Each row has a class, written as a number after it.
[-41   1  50  28 -23  76  37 -25   3 -51  -9  10  28 -13  55 -40 -22  38
 -24 -14  34 -23   5  55 -12 -14 -37   4   2  -6  -7  31  12   3]	5
[ 26   8   2  -5 -51  16   1  54  16  11  13   5  18   0  13  24  23  -6
 -15 -24  -4   9  32  24   2  -1  23  27 -35  13  24   0  -3  -1]	7
[ 37 -24   4 -19 -26 -53 -27  37 -30  24   0 -44  -2  24 -75   6  42 -57
  70  -2   0  39 -12   8  -5 -38  50 -14 -12   8  14 -69 -25 -12]	6
[ 16  -6  50 -69  -6 -10 -41  15  10  14 -13 -16 -45  85 -72  21  11 -56
 -32  -6   7  14   4  14  -6  14  -6   5   4   7   2  -9   3 -17]	2
[  0  13  30  -9 -31  60  39  26 -24  -7  -1  14 -10 -69 -14  32 -11 -20
 -46 -13  39  26 -13  29   1  52  60  -3 -40 -21  -1 -45   1  17]	5
[ 17 -22  27  20  11 -46  22 -20   8  -6  12   2  -6  10 -45   8  19  11
  11 -39 -11   7 -26 -57  -7  19  -7   6   0   1 -25  -7   5   9]	0
[ 15  -2 -52 -12  36 -19  31  40   3  30  13 -34   3 -63 -12  16  30  64
  19  80  -1 -40  28  -2  31  38  11   1 -31  -8  61  33  19 -26]	1
[ -3 -21 -26 -20   6  -1  -3 -19 -26  -4 -22  32 -16 -38 -23  23 -29   0
  -6 -25 -31  12 -44 -72  18  36  15  14  10 -11  13   4 -35  58]	0
[-14 -26 -11   6  15  -1   7 -76  -4   0  38   1  15 -11 -26  -8  29  -3
 -10   1  -3 -14 -12  69   0  26  25  26  24  13  -6  -2 -13  65]	6
[-24 -41  -6  30  30 -13  20  34   5  -6 -21 -31  19 -53 -57  -8  -1  45
  29  39  18  17  -4  53   3 -64   1 -15  -3   8 -36  27  12 -11]	4
[-23  -1  16  25   5   1  13 -27   9   4  14 -22  15 -16 -23   9  20  15
  18 -44  18 -16  -1  60  -5 -10 -12  46  11   6 -31   9  -8  24]	3
[ 32  27 -69  34  -4  -4 -10 -21   7  14  -2  44 -11 -20  10  25 -24  46
  -3  23 -50 -14  36  -9   8 -11  40  19 -10 -13  16   8 -17  38]	4
[-12  31  -4 -37 -31 -16 -46 -19 -11  11   9  15   5 -38  25  20 -28 -57
 -18 -30  12  33  -3   2   8   8  38   6  13 -13  -1 -37  -6   5]	9
[-15   5  -6   0 -17  33   6   7 -30 -16  -6  28   6   5  -6 -16  23  -8
  22  31  19  28 -14  61  -4 -12 -16   9   1  13 -12  17 -13  18]	2
[-28 -63   6 -48   5  21   6 -56   3 -35  -6 -20 -43  50 -34   0  25 -45
  -6  -9  12 -12  -8  -3  12  12  -2 -44  26  -6  -9  18   0  14]	3
[-31 -15   9  -3 -21 -14 -36 -19  20  -3  14  -4   1 -17  -8  -1 -24 -40
   6  -2  12 -30 -41  46  23 -34  -5  34  38 -12  -9 -34 -44  24]	4
[ 16  -5   8  11  -3  58  10 -52 -14  17 -17   8  -3   8 -20 -32  34  15
  35  11   8  15   7  -4 -28  27  25  18 -19  19 -72  28  11  61]	0
[ 30 -15 -37 -29 -11   2  25  38  -6   0  -2 -13 -30   8  11  23  30  19
  41  20  21 -13  25 -45  41  14  49  36 -20  17  12   2  12 -12]	1
[ -7 -21 -32  25   5 -37 -11 -56  -1  -4 -64 -24 -18 -64  12  -5 -21  60
  50  24  -1 -86  -4 -16  29 -20  30  21  11 -11  -4 -27 -23 -25]	4
[  2 -52 -12 -44 -30  -5 -25 -24  16 -33 -13   7 -19  10 -30  -3   1  36
  28  39  -4 -10  -7 -11  31 -38  15   4  -5 -13  36  16  -6  51]	10
[ 11 -18 -19   6 -25  63  12  47 -27   0  -3 -12  41  34  -9   7  24 -38
  37 -29 -19  60  24 -18 -10 -14  37  -8 -30  24   5   1 -32  58]	2
[ 32  20  54  10  17 -17  10  37  49   2  58 -15 -40 -13  21  12 -42  16
  26 -48  21 -34 -14 -34  -8 -32 -21   0  17  15 -25   1  23  35]	1
[-27 -23  19 -73 -35  50 -23  75  29 -17   3 -28  12  36 -18 -29  -5 -15
 -11   5 -16  30   4 -21   0 -21  18  12  30  44  27 -10 -21  41]	2
[ -9 -18  10 -54   3  13  -7   4   3   2 -72 -33 -72  24 -15  21 -45   2
  32  26  26 -42 -27 -41  24  20  -8  -1 -46 -37 -13 -28  -2 -44]	3
[  7 -10  23   7  -1 -49  14 -15   4 -16  21   8 -32   5 -12  12   2 -17
 -18 -39  45 -15 -34   1   5  10   6  21  10   8 -57 -41   6 -34]	7
[-24 -24 -22  -6  43 -49  51 -23  16 -17  33   8  32 -16  16 -17  -6   2
  21 -25  11  31 -27 -46   2  40  -1 -10  -3  36   2  24  50 -10]	1
[ 32 -37  23  -2 -28 -19  -5   9   4   1  -4 -13  38  39 -18   7  40  -8
  26   7 -37  33   5  -7   6 -20  41  27 -14  24  26  -9  -2  48]	6
[  2  23 -43  25  12 -17  -9  23 -19  -3  38  13 -23  12  -4  24 -16 -14
  30 -22   0  10  18  20  -5 -13 -49 -36  13 -15  20   0 -24 -30]	10
[ 20  22 -37  -8  41 -20 -13 -38 -16  20  17   0  -5  -4  16  31 -47 -15
 -32   2 -16 -14  12   3   6  49  17   8 -18 -21  21 -17   3 -14]	6
[-27  -5  21  22  38  12 -22 -14 -20  31 -44 -15  21 -68  39   6 -34 -30
  37   1  18 -35 -23  68   4  13 -20  14 -26  12 -40   6   8 -34]	6
[-31 -29  15  27   5  23  31  47 -23 -10   2 -36   5  22 -48  25  83  -4
 -25  54  20 -13   7  49  22   3 -14   0   8 -22 -21  -1 -22 -32]	3
[-27  20  -1  38  -5  -7  13  16 -12 -10 -51   1   5  23  -1   6  15  57
  60  35  15  -7 -11  13   3 -17 -22  11 -38 -19   0   5  -6  -8]	1
[-23 -11 -20  18  14 -16 -13 -20   8 -13  -1  17  30 -35  -3  33 -37   1
 -43 -19  18 -36  -4 114   9 -23 -26  41   6  -8  17  26 -31   8]	7
[ 26 -12   9   8 -15  11  34  54 -33  10  -2  33 -57 -25  -7  26   8   0
  -1 -33  20 -17  -1 -13  12 -25 -18 -25 -24 -13 -17  19  -7 -37]	9
[-13  26   6   0 -27 -13 -21  10  33   2  32 -17  31  63 -16   9  50 -46
  69   6  19  87  -5  12   2   9  13   0 -34  -8 -32 -38  23   0]	8
[-30  32 -25 -30  16  44 -35  15 -25  34  -6  -2  36 -27  21  16 -50 -16
 -38  -6  19  24  33  51   2  39 -16  31 -44 -15  19  33  13 -35]	10
[-17  -6  28 -40   7 -29  14  22  43 -10  25   3 -45  46 -24  12 -19   4
 -53 -15  -7  10  -3 -39  -1  22 -23 -17  29   5   2  -8  10 -15]	9
[ 28  11 -27   8   0 -35 -30   0  28  -7   8  44 -11 -48 -29  24 -40  27
  31  -8 -29  11   0   9  -6 -48   9  -5  -6  -2  -1  17   1  41]	0
[ 31 -19 -11  19  16  34   2  23  -8  11  -5  32  47  -2  10  11 -25 -24
 -41  28  -5   2  10 -20   2   2  37  46 -46   6 -44   9  -1  12]	0
[ 15  29 -30  -4  11 -72 -29 -39  -7  10   5  20 -37  35 -22  -9  22  54
  22  14 -29  -5  18  15   5  -1 -12  44  37  17   4   8  13 -33]	6
[ 17 -93   1 -15   8  11  34  63  44  -9  22 -42 -24  74 -65   3  37  32
   1  15 -29 -42  20 -35  27 -27  33  17  -8  31  -3  -9 -17  23]	6
[ 55   3   0  24  -7  -5  25 -62 -23  19  22 -31  48  10   6  14  35  -1
 -29 -22  -7  14  59  28 -10  22  25  30  -1  -4  43  35   7  20]	4
[-28 -39  -6   9   5  16   7 -51 -22  -4 -44  75   7  -9 -31  -6  53   7
 -54  54 -11 -14 -13  23  31  42  25  45 -12   3 -37  28  11  -6]	5
[ -9 -66   5 -49  29 -34  -8 -31  57 -11 -33 -26 -27  61 -75  21 -62  -5
  19 -47   2 -22 -21 -49  12   0 -15  -3 -64 -26  -6   0   8 -13]	0
[  9  13  25 -26  17  50 -59   6   0   9  32 -70 -10  14 -12  30 -34 -21
 -62 -13 -18 -21  69   3 -18  -6 -20 -84  24 -48  59  25 -16  28]	10
[-48  -8  20  28   3   9  55   5  28  18  14  -6  33   5 -42 -14  22  44
 -62 -10   6 -22  -8  28  -8  49  -6  34 -55 -14  -8 -10  11 -36]	4
[ 23  35   5  28  27 -27  13 -58   5   0  26 -25  24  32  20 -22  27  41
  27  63   9  27 -11 -58  -6  46   3  17   1 -18 -32 -18  33  12]	8
[  0  29 -35  42  28   2  56  -2 -19  -7  33  33   4 -50 -16   4  17   3
 -13  15  28  47  20  72 -23  44  23  -8  15  30 -36 -11  22 -29]	5
[ -1   7 -17 -18  -4 -16   7  46  -2  -3  10  39 -15 -30   6  -9 -53  12
 -55  -2  16 -16 -10 -28  -1 -27  22  11  -3   1 -12 -32  -6 -44]	9
[ 32 -45  32  12  43  15  27 -21  -4 -31  20 -31 -11 -22  -6  34 -44  -1
 -67 -24  36 -17  -1  -3   0 -13  25 -14  21  -4 -48  16   2  59]	7
[ 13 -37 -31  15  25  11  12 -16   3  -5  59  36  14  16 -21  -9  -1 -41
 -30 -12 -25 -31  -3 -23  -4 -11   5 -51 -28 -12  -4   6 -13  18]	2
[ 52   8  47  21   3  19  10  32 -19  35  73 -36  68 -15  38  -9  58 -39
 -24 -13 -23  48  49  -7 -32  37  -5  18  71  67  26  37   9  48]	10
[ -1 -24   6 -56  -3 -54 -49 -26  35 -17   8   2 -39  20 -21  33  -9  -3
  15  -9 -17  20   5 -32  36   2 -12  -5  23  -3  21  21  30   8]	10
[-59  23   0  11   1   4   4 -14  30 -33   9 -32  16 -18  38 -15 -25   8
  -6 -25  46  -3  14  52 -18  15  -5 -26   3   6 -39 -28  24 -52]	7
[ 20 -30 -16 -23  40 -38   6  30  16  33   4 -51  36  -2 -19  -3  34  20
  30  60 -34   4  18 -47  15  22   5  11  11  31  55  42  14  18]	1
[ -8  29  -9  -3  14 -54 -13 -54  58  -5  35  -5  11  -5 -21  20 -15   8
  36   6 -38  56   7  38  -5  37 -20   2  43   9  39   2  13  56]	5
[-30  30 -50   1  30  17  22  65   1   8  43  17  -1 -47  21  -7 -40  55
  -6  -2 -10  -6 -11 -35  25  22 -27  45  -1  11 -12   4  -7 -14]	2
[ 38  20  -6  40  33 -52   6 -63 -22 -11  21 -10  -8 -14 -23  -8  17  45
  -7  26   6 -18  27  77 -37 -16  26   0  56  23  -9  -9   7   7]	6
[  0 -58  51  34 -25  35  47  34   5   8 -20   6  37  -4 -12  -3  76 -30
  30  13  13 -26 -32  14   8  24  29  44 -46  45 -46 -28 -14  18]	2
[-69  -3 -33 -14 -28 -11  -5 -15  26 -22 -15  17  -8  35   2  -6  -4  75
   9  51   0 -21 -22 -20  58  -4 -25  60 -24 -51  -3 -13 -23  -3]	9
[  7  -3  22   0 -36 -13  10 -14 -19 -10  23  20  37  27  -1   5  38   5
 -84  11  -8   9   6 -22  11   6  22  28  -2 -32  27  -7 -11  14]	9
[ 16 -15   7  50  17  18  23  -2  29  25 -30  24  29 -20 -22   4  -7 -22
  47  21 -13  -8 -15  35 -46  22   7 -20 -65  21 -35  -8  -5  27]	0
[-20 -45  -5 -43  12  -1 -23 -32 -12  14 -42 -12 -40 -32 -38  11 -13 -48
  40  15  13   1 -63  12  14  29   1 -17  11   3 -18  -6 -33  52]	7
[-19  -1 -58  41  12  37  30  37   5  37  15  47 -19 -25 -36 -10  16  49
  18 -12 -18   1  15 -19 -10 -11  37   6 -37  21 -83   3 -14  31]	9
[  1 -29 -22 -27  32 -19  -9 -44  -1 -23 -31  -1  -1  16 -40  -2 -90  30
 -22  -5 -14 -32 -30 -19  -8 -20 -37   7   4 -34  54  23 -43  34]	0
[ 16   8 -21  14 -23   3  -2 -13 -11   6   9   9  17  46  -3  -9  13  18
 -11  17 -21  16  23 -11   6 -19   3  24 -14 -23  13  16  -8   5]	4
[-39  -5 -24 -12 -15  -9 -37  19  33  -3 -16   5  10 -39 -16 -38 -29  12
  78 -10  -8 -24 -23  20 -10 -57   5  -6 -12  25  -6 -30 -20   1]	2
[-10 -73  17   0 -10  35  28  47  17  -5 -35 -29  17 -21 -22 -16   6  16
  62 -15  11 -25  -4  56  -3 -50  26  17 -33  53 -10   5  -8  17]	6
[-50  11  19  -1   8 -21  10  21  32 -26  16  -3 -14  15 -34   7  -4  13
   6 -15  -7  38 -30  -8  -7  28 -53 -17  27  -3 -11  -6   1  -6]	0
[-17  19 -26 -55  -9  25  -3   9  48  25  45  -2 -11  -8 -17  -7 -20  -7
   8 -20 -10   1   2 -13 -15  40  36 -17 -29   8  43 -12   6  58]	1
[-19  11 -16 -21 -15  16  -5  47  29  20  13  11   6  31 -18  10   8 -14
  13 -16 -13  29  22  30  -2  -6 -14  17 -38   9  -2  18  13 -22]	3
[-13  60 -52 -24  22  48 -29 -10 -27  30 -35 -40   1   3  40  -2 -96  28
  56   3  35  -3   8 -10  -3   5   8  52 -36 -26   2  -6 -25  33]	1
